[[16,-6,52],
[-59,9,17],
[-15,-48,19]]
->
[[-59,9,17],
[-15,-48,19]]

[[-15,-14,43,41,-47],
[-19,-23,56,51,-62],
[-11,-9,31,30,-34],
[47,-46,-56,-55,51],
[0,1,0,2,1]]
->
[[-19,-23,56],
[-11,-9,31]]

[[62,-2,25,-11,32],
[-29,-53,-11,1,-19],
[-18,-7,-12,-31,-11]]
->
[[-29,-53,-11],
[-18,-7,-12]]

[[12,-7,-7,-33],
[33,-4,-4,49],
[-2,3,3,27],
[-15,-3,-3,-65],
[-39,4,4,-58]]
->
[[33,-4,-4],
[-2,3,3]]

[[21,50,16],
[32,-6,28],
[31,-5,27],
[22,37,16],
[14,15,12]]
->
[[32,-6,28],
[31,-5,27]]

[[36,18,17],
[26,48,46],
[18,45,42],
[19,-36,-32],
[-38,-22,-18]]
->
[[26,48,46],
[18,45,42]]

[[25,41,-18,-63],
[25,41,-18,-63],
[25,41,-30,-64]]
->
[[25,41,-18],
[25,41,-30]]
---
[[-26,19,-20],
[-39,19,-67],
[5,12,-22],
[-12,22,-45],
[-6,33,34],
[3,15,-25],
[36,-21,-24],
[10,19,-21],
[23,19,26],
[24,8,5],
[-14,40,40]]
->
[[-26,19,-20],
[5,12,-22],
[-6,33,34],
[36,-21,-24],
[23,19,26],
[-14,40,40]]

[[37,12,35,-57],
[-54,-6,-56,45],
[-39,-41,-41,61],
[46,-27,48,-1]]
->
[[37,12,35,-57],
[-39,-41,-41,61]]

[[-25,12,1,-44],
[-3,29,-5,-47],
[-19,30,20,-47],
[-27,-59,-20,-32],
[4,-15,-33,-39],
[58,39,-13,-49],
[-27,-67,-9,-30],
[-48,40,-30,-49],
[8,-11,24,-40]]
->
[[-25,12,1,-44],
[-19,30,20,-47],
[4,-15,-33,-39],
[-27,-67,-9,-30],
[8,-11,24,-40]]

[[-17,-32,-6,-25,1,-49],
[-14,-31,-8,-28,2,-48],
[-16,-32,-7,-29,3,-51],
[-12,14,-32,-47,-12,1],
[-17,-35,-6,-29,2,-49],
[-18,11,-29,0,-15,0],
[-16,0,-8,-27,2,-52]]
->
[[-17,-32,-6,-25,1,-49],
[-16,-32,-7,-29,3,-51],
[-17,-35,-6,-29,2,-49],
[-16,0,-8,-27,2,-52]]

[[-17,26,17,-41,15],
[9,22,-22,49,18],
[-33,-30,-20,-20,2]]
->
[[-17,26,17,-41,15],
[-33,-30,-20,-20,2]]

[[6,15,18,-12,-27,4],
[-14,44,43,-47,-50,35],
[14,-10,-15,27,3,-21],
[-30,26,23,-38,-19,41],
[-35,-35,-32,26,37,25],
[-51,-48,-41,32,50,39],
[-30,26,23,-38,-19,41],
[-25,29,26,-39,-24,37],
[7,-4,-5,11,-2,-8],
[16,6,9,1,-21,-10],
[-33,0,1,-13,5,36]]
->
[[6,15,18,-12,-27,4],
[14,-10,-15,27,3,-21],
[-35,-35,-32,26,37,25],
[-30,26,23,-38,-19,41],
[7,-4,-5,11,-2,-8],
[-33,0,1,-13,5,36]]

[[53,0,29,34,11,2,-34,-31],
[-42,17,-39,-15,-3,-8,46,31],
[-27,-43,28,-46,-20,15,-31,1],
[-56,-16,-14,-46,-17,3,18,27],
[-53,1,-30,-32,-10,-3,36,31],
[10,43,-37,36,16,-16,42,10],
[-50,7,-34,-26,-8,-5,40,31]]
->
[[53,0,29,34,11,2,-34,-31],
[-27,-43,28,-46,-20,15,-31,1],
[-53,1,-30,-32,-10,-3,36,31],
[-50,7,-34,-26,-8,-5,40,31]]
